Below is a small trained network, with its code and all its weights. Each question gives an input and a class and asks what happens when units are switched off, that is, made to give their printed mean instead of their output.

import numpy as np


def w(rows, s, z=0):
    codes = np.array(rows[::2]) - 128.0
    scale = np.full(codes.shape[1], s)
    scale[-1] = z or s
    return codes * scale


def norm(h):
    return h / np.sqrt((h * h).mean(-1, keepdims=True) + 1e-5)


def f(y):
    return np.maximum(y, 0)


def log_softmax(a):
    a = a - a.max(-1, keepdims=True)
    return a - np.log(np.exp(a).sum(-1, keepdims=True))


def net(x, mask):
    res = np.array(x, float).reshape(1, 8) / 4 @ E
    u = 0
    for l in range(2):
        y = f(norm(res) @ A[l][:, :-1].T + A[l][:, -1])
        res = res + np.where(mask[u : u + 6], y, B[l][:, -1]) @ B[l][:, :-1]
        u += 6
    return log_softmax(norm(res)[-1] @ U[:, :-1].T + U[:, -1])


A, B = {}, {}
E = w([
[110,130,140,137,103,132,126,123,131,153],'x0',
[80,226,168,70,186,236,91,111,168,135],'x1',
[75,33,113,194,194,157,74,112,167,122],'x2',
[76,227,143,253,143,78,139,193,105,62],'x3',
[168,119,110,120,163,138,116,168,99,110],'x4',
[129,129,118,139,131,147,157,138,132,131],'x5',
[100,121,148,123,94,134,119,137,120,140],'x6',
[204,118,194,179,46,184,103,182,240,2],'x7',
],0.0073)
A[0] = w([
[52,131,86,159,177,98,126,135,48,147,75],'L0N0',
[82,229,183,124,222,174,90,138,119,130,80],'L0N1',
[157,248,127,98,92,77,162,147,61,121,82],'L0N2',
[23,32,115,236,225,144,52,143,138,132,3],'L0N3',
[151,74,85,205,98,3,168,154,106,133,88],'L0N4',
[63,204,125,219,162,67,84,179,83,86,102],'L0N5',
],0.012,0.005)
B[0] = w([
[85,130,102,150,185,47,98,147,185,187,225],'L0N0',
[46,86,95,179,91,168,64,130,45,93,241],'L0N1',
[178,201,89,84,61,107,173,71,166,97,224],'L0N2',
[220,225,69,44,45,140,185,60,179,64,230],'L0N3',
[53,91,124,153,101,166,39,107,29,65,236],'L0N4',
[160,108,245,153,187,169,215,117,123,136,254],'L0N5',
],0.012,0.011)
A[1] = w([
[167,126,225,168,89,124,64,177,221,10,86],'L1N0',
[167,25,136,16,133,158,88,86,124,173,162],'L1N1',
[133,162,177,198,126,128,132,170,154,78,113],'L1N2',
[59,211,154,77,160,237,38,162,158,125,96],'L1N3',
[149,205,150,106,56,55,143,158,97,129,6],'L1N4',
[62,184,130,94,222,30,113,75,119,163,126],'L1N5',
],0.012,0.0018)
B[1] = w([
[96,138,40,81,149,85,118,168,118,247,254],'L1N0',
[121,185,229,207,176,150,193,122,141,85,214],'L1N1',
[149,78,194,115,174,115,100,137,187,169,205],'L1N2',
[139,69,114,144,93,60,96,123,71,81,214],'L1N3',
[165,113,74,117,158,167,124,106,204,61,194],'L1N4',
[173,89,120,94,103,149,99,224,168,182,240],'L1N5',
],0.012,0.009)
U = w([
[189,200,90,91,77,136,155,73,163,76,214],'0',
[74,109,133,171,101,128,54,105,41,90,254],'1',
[139,122,87,104,162,92,110,186,164,249,6],'2',
[144,150,250,186,191,155,191,102,136,138,46],'3',
],0.011,0.00093)

Each question gives the input, the list of numbers given to net, and the class t.
The units are the neurons (one row each of A and B). Each row of codes is followed by its name. A weight is (code - 128) times the scale printed after its matrix; where a second scale follows, it is the last column's (A, B and U).
mask holds one flag per neuron, layer by layer. A switched-off neuron (its flag False) gives its mean, the last column of its row in B, instead of its output. The means were averaged over made-up inputs and are rounded, as every weight is.
A unit's drop is (log p(t) with every unit on - log p(t) with that unit switched off) / (log p(t) with every unit on - log p(t) with every unit switched off).
The circuit of an input: a set's keep is (log p(t) with only the set's units on - log p(t) with every unit switched off) / (log p(t) with every unit on - log p(t) with every unit switched off). Starting from all 12 units, units are removed one at a time, each time the one whose removal leaves the highest keep (on an exact tie, the one counted first), for as long as the keep stays at least 0.8.
circuit, biggest first: the units of the circuit, biggest drop first
k most important neurons: the k neurons with the biggest drops, biggest first
top k neurons in layer l: the k neurons of layer l with the biggest drops, biggest first
input [-6,-1,4,2,3,8,0,7], class 2: circuit, biggest first => (L1N0)
input [-6,5,-5,-8,-5,5,-4,2], class 3: circuit, biggest first => (L1N1 L0N3)
input [3,-3,8,1,8,-1,-8,7], class 0: 2 most important neurons => (L0N3 L0N0)
input [1,-5,-6,8,-5,-5,2,-2], class 3: top 3 neurons in layer 0 => (L0N5 L0N3 L0N1)
input [-5,8,-4,1,7,7,8,-6], class 1: 2 most important neurons => (L0N1 L0N3)
input [-6,-1,-5,1,-8,-5,-2,6], class 2: 2 most important neurons => (L1N0 L0N3)
input [-1,6,8,6,-1,1,7,4], class 0: 2 most important neurons => (L0N3 L0N4)
input [4,-2,-5,6,-2,-1,-3,3], class 3: 2 most important neurons => (L0N5 L0N3)
input [2,3,1,5,7,4,-1,0], class 3: top 2 neurons in layer 0 => (L0N5 L0N4)
input [-7,6,6,-6,5,3,3,8], class 2: 3 most important neurons => (L1N0 L0N4 L0N1)
input [5,-7,7,7,7,-8,-7,-4], class 0: 4 most important neurons => (L0N3 L0N1 L1N1 L1N3)
input [2,-3,3,-2,-7,0,-4,4], class 2: top 2 neurons in layer 1 => (L1N0 L1N3)
input [-8,-7,-6,0,4,7,2,4], class 1: top 2 neurons in layer 0 => (L0N4 L0N3)
input [-7,1,4,8,-1,6,-6,3], class 3: circuit, biggest first => (L0N5)
input [1,8,-5,-6,5,5,7,-8], class 1: top 2 neurons in layer 1 => (L1N3 L1N0)
input [-7,-8,0,-6,1,0,0,4], class 1: top 2 neurons in layer 0 => (L0N4 L0N5)
input [1,5,-7,8,8,-6,-1,1], class 3: 3 most important neurons => (L0N5 L0N3 L1N2)
input [-5,-5,-1,-5,1,-4,-5,6], class 2: 2 most important neurons => (L1N0 L0N1)
input [-7,-7,7,-1,-3,-6,1,-5], class 0: 2 most important neurons => (L0N3 L0N1)
input [0,8,2,0,-6,1,-4,-5], class 1: circuit, biggest first => (L0N1)
input [1,8,-6,-3,-2,-6,2,-5], class 1: 2 most important neurons => (L0N1 L0N3)
input [2,3,-4,6,-1,-1,-7,6], class 2: 3 most important neurons => (L1N0 L0N3 L1N1)
input [1,8,-4,4,2,6,-5,6], class 1: top 3 neurons in layer 0 => (L0N1 L0N3 L0N0)
